Here is a tiny trained network, its code and every weight. The questions are about switching its units off for an input and a target symbol, where a switched-off unit gives its printed mean instead of its output.

import numpy as np


def w(rows, s, z=0):
    codes = np.array(rows[::2]) - 128.0
    scale = np.full(codes.shape[1], s)
    scale[-1] = z or s
    return codes * scale


def norm(h):
    return h / np.sqrt((h * h).mean(-1, keepdims=True) + 1e-5)


def f(y):
    return np.maximum(y, 0)


def softmax(a):
    e = np.exp(a - a.max(-1, keepdims=True))
    return e / e.sum(-1, keepdims=True)


def log_softmax(a):
    a = a - a.max(-1, keepdims=True)
    return a - np.log(np.exp(a).sum(-1, keepdims=True))


def net(x, mask):
    ids = ['ΓΞΦαδζψ'.index(c) for c in x.split()]
    T = len(ids)
    res = E[ids] + P[:T]
    u = 0
    for l in range(2):
        r = norm(res)
        for j in range(3):
            rows = slice(4 * j, 4 * j + 4)
            q, k, v = (r @ M[l][rows].T for M in (Q, K, V))
            z = softmax(np.where(np.tri(T) > 0, q @ k.T / 4**0.5, -1e9)) @ v
            o = O[l][rows]
            res = res + np.where(mask[u + j], z, o[:, -1]) @ o[:, :-1]
        u += 3
        y = f(norm(res) @ A[l][:, :-1].T + A[l][:, -1])
        res = res + np.where(mask[u : u + 4], y, B[l][:, -1]) @ B[l][:, :-1]
        u += 4
    return log_softmax(norm(res)[-1] @ U[:, :-1].T + U[:, -1])


Q, K, V, O, A, B = {}, {}, {}, {}, {}, {}
E = w([
[29,35,190],'Γ',
[166,151,131],'Ξ',
[86,198,113],'Φ',
[106,115,131],'α',
[188,235,103],'δ',
[236,110,136],'ζ',
[161,254,138],'ψ',
],0.014)
P = w([
[159,38,2],'0',
[87,190,183],'1',
[130,136,119],'2',
[135,99,97],'3',
[139,92,93],'4',
[141,95,96],'5',
[145,85,88],'6',
[147,92,94],'7',
[147,122,119],'8',
[149,89,92],'9',
[145,108,110],'10',
[147,117,118],'11',
[144,113,118],'12',
],0.0075)
Q[0] = w([
[151,155,63],'L0H0',
[108,111,224],'L0H0',
[114,84,99],'L0H0',
[211,110,156],'L0H0',
[135,66,120],'L0H1',
[107,151,133],'L0H1',
[165,178,101],'L0H1',
[255,70,20],'L0H1',
[53,95,177],'L0H2',
[150,176,7],'L0H2',
[136,205,37],'L0H2',
[88,214,130],'L0H2',
],0.0089)
K[0] = w([
[126,147,119],'L0H0',
[2,87,107],'L0H0',
[168,141,173],'L0H0',
[108,82,140],'L0H0',
[176,202,109],'L0H1',
[144,189,104],'L0H1',
[132,108,13],'L0H1',
[98,128,204],'L0H1',
[216,196,105],'L0H2',
[129,82,108],'L0H2',
[154,153,65],'L0H2',
[99,143,83],'L0H2',
],0.0094)
V[0] = w([
[224,114,203],'L0H0',
[100,197,228],'L0H0',
[118,76,170],'L0H0',
[168,169,97],'L0H0',
[100,113,140],'L0H1',
[102,83,103],'L0H1',
[104,109,114],'L0H1',
[51,118,140],'L0H1',
[67,99,211],'L0H2',
[144,103,150],'L0H2',
[157,2,145],'L0H2',
[101,148,162],'L0H2',
],0.0094)
O[0] = w([
[160,197,182,113],'L0H0',
[153,167,150,101],'L0H0',
[50,84,78,23],'L0H0',
[146,149,49,231],'L0H0',
[139,254,34,94],'L0H1',
[168,111,93,107],'L0H1',
[150,220,152,119],'L0H1',
[186,142,218,85],'L0H1',
[68,146,183,3],'L0H2',
[121,64,94,86],'L0H2',
[125,160,141,12],'L0H2',
[97,116,60,102],'L0H2',
],0.0053,0.0044)
A[0] = w([
[175,117,74,231],'L0N0',
[240,160,184,251],'L0N1',
[153,155,8,99],'L0N2',
[159,133,67,112],'L0N3',
],0.012,0.0019)
B[0] = w([
[55,82,255,217],'L0N0',
[136,23,158,231],'L0N1',
[183,217,184,254],'L0N2',
[10,116,12,200],'L0N3',
],0.0073,0.0098)
Q[1] = w([
[40,205,146],'L1H0',
[221,252,169],'L1H0',
[108,85,123],'L1H0',
[129,217,37],'L1H0',
[96,190,122],'L1H1',
[33,55,133],'L1H1',
[247,165,225],'L1H1',
[33,38,201],'L1H1',
[61,224,223],'L1H2',
[174,164,225],'L1H2',
[134,215,146],'L1H2',
[72,202,7],'L1H2',
],0.011)
K[1] = w([
[100,114,101],'L1H0',
[225,168,168],'L1H0',
[116,22,93],'L1H0',
[87,233,20],'L1H0',
[42,191,138],'L1H1',
[55,144,215],'L1H1',
[182,123,44],'L1H1',
[98,93,179],'L1H1',
[128,138,83],'L1H2',
[77,117,2],'L1H2',
[86,164,68],'L1H2',
[199,189,148],'L1H2',
],0.014)
V[1] = w([
[194,63,226],'L1H0',
[175,105,20],'L1H0',
[151,246,121],'L1H0',
[159,159,73],'L1H0',
[30,60,175],'L1H1',
[166,78,74],'L1H1',
[159,75,130],'L1H1',
[161,49,1],'L1H1',
[132,209,122],'L1H2',
[87,124,163],'L1H2',
[146,148,204],'L1H2',
[183,94,149],'L1H2',
],0.0092)
O[1] = w([
[178,144,70,239],'L1H0',
[111,172,135,1],'L1H0',
[125,61,189,192],'L1H0',
[158,112,170,89],'L1H0',
[203,191,108,157],'L1H1',
[130,92,136,76],'L1H1',
[192,149,122,110],'L1H1',
[154,25,150,26],'L1H1',
[179,90,253,126],'L1H2',
[54,51,130,166],'L1H2',
[59,132,142,112],'L1H2',
[127,33,131,77],'L1H2',
],0.0067,0.0035)
A[1] = w([
[158,168,43,78],'L1N0',
[72,246,63,220],'L1N1',
[65,118,187,66],'L1N2',
[165,233,128,2],'L1N3',
],0.011,0.004)
B[1] = w([
[115,240,254,195],'L1N0',
[139,44,120,255],'L1N1',
[16,146,163,191],'L1N2',
[75,153,27,168],'L1N3',
],0.0098,0.0062)
U = w([
[48,73,17,252],'Γ',
[216,55,48,176],'Ξ',
[197,254,136,90],'Φ',
[69,238,14,122],'α',
[119,34,178,30],'δ',
[174,113,161,69],'ζ',
[9,177,186,112],'ψ',
],0.016,0.0031)

Each question gives the input, a string of symbols that net reads in full, and the target symbol t.
The units are the heads (4 rows each of Q, K, V and O) and the neurons (one row each of A and B). Each row of codes is followed by its name. A weight is (code - 128) times the scale printed after its matrix; where a second scale follows, it is the last column's (O, A, B and U).
mask holds one flag per unit, layer by layer, with each layer's heads first. A switched-off unit (its flag False) gives its mean, the last column of its rows in O or B, instead of its output. The means were averaged over made-up inputs and are rounded, as every weight is.
A unit's drop is (log p(t) with every unit on - log p(t) with that unit switched off) / (log p(t) with every unit on - log p(t) with every unit switched off).
The circuit of an input: a set's keep is (log p(t) with only the set's units on - log p(t) with every unit switched off) / (log p(t) with every unit on - log p(t) with every unit switched off). Starting from the 12 units with the biggest drops (on a tie, the unit counted first), units are removed one at a time, each time the one whose removal leaves the highest keep (on an exact tie, the one counted first), for as long as the keep stays at least 0.8.
circuit, biggest first: the units of the circuit, biggest drop first
unit that matters most: the unit with the biggest drop
top k neurons: the k neurons with the biggest drops, biggest first
top k neurons in layer l: the k neurons of layer l with the biggest drops, biggest first
heads that matter: for each layer, one digit per head in row order, 1 if its drop is at least 0.15 and else 0, layers parted by /
input Γ ζ Ξ Φ ψ Γ δ Φ Φ δ, target Γ: heads that matter => 001 / 011
input Γ ψ Ξ Ξ Φ Φ α ζ ζ Φ Γ α ψ, target Γ: circuit, biggest first => L0N2, L1H2, L1N1
input δ ψ α ζ ψ ζ ψ Φ α ζ ζ Γ ψ, target δ: heads that matter => 001 / 010
input ζ Φ δ, target ζ: unit that matters most => L0N1
input α ζ ψ α α Ξ Γ ζ Ξ ζ Γ δ, target α: top 3 neurons in layer 0 => L0N0, L0N1, L0N3
input δ ζ Γ Φ Γ α Ξ ψ ζ Ξ Ξ, target Φ: heads that matter => 000 / 100
input Γ Γ Φ Φ δ Φ δ δ, target Γ: heads that matter => 011 / 011
input Γ Γ Φ δ Ξ Φ Ξ ψ, target Γ: circuit, biggest first => L0N2, L1H2, L1N1, L1N3
input Ξ Γ ψ Φ ψ α δ δ Γ Φ δ, target Ξ: heads that matter => 111 / 110
input δ δ Ξ ζ Φ ψ, target δ: top 2 neurons => L0N2, L0N3
input α Φ ζ Ξ δ Φ Φ δ α Φ ψ Φ δ, target α: heads that matter => 101 / 011
input ψ Φ Φ Φ α ζ ψ ψ ψ, target ψ: top 3 neurons => L0N2, L0N0, L0N3
input Ξ Γ Γ, target Γ: top 2 neurons in layer 1 => L1N1, L1N2
input ψ Ξ δ Φ Φ ψ ψ, target ψ: top 3 neurons => L0N2, L0N0, L1N1
input ζ Φ δ Ξ Φ Γ ζ δ, target ζ: unit that matters most => L1H0
input Ξ Φ Φ Φ Γ Φ δ Φ Φ Γ Γ α, target α: heads that matter => 100 / 110
input ψ ζ Γ Γ Γ Γ δ δ, target ψ: heads that matter => 101 / 110
input ζ Φ Ξ, target Φ: heads that matter => 000 / 110
input δ Γ δ, target δ: top 2 neurons => L0N3, L0N2
input α Φ Φ δ Φ ζ Φ Γ Φ ψ, target α: top 4 neurons => L1N3, L0N0, L0N1, L1N0
input ζ δ Φ Φ ψ, target ζ: top 2 neurons in layer 0 => L0N1, L0N0
input α ζ Γ Φ α δ Ξ Γ δ Γ Ξ ζ, target Ξ: top 2 neurons => L0N1, L0N2
input α δ Φ Φ δ δ Φ ζ Φ Ξ δ α, target α: unit that matters most => L1H1
input α Φ ζ ζ Φ δ ψ, target α: heads that matter => 111 / 011
input ζ Φ ψ, target ζ: top 3 neurons => L0N1, L0N3, L0N0
input ψ Φ δ Ξ Ξ δ δ Γ ζ Φ δ, target ψ: top 2 neurons in layer 0 => L0N2, L0N3
input δ Φ Ξ ζ Γ Ξ ζ Φ Ξ δ Ξ δ ζ, target Ξ: top neuron in layer 0 => L0N1
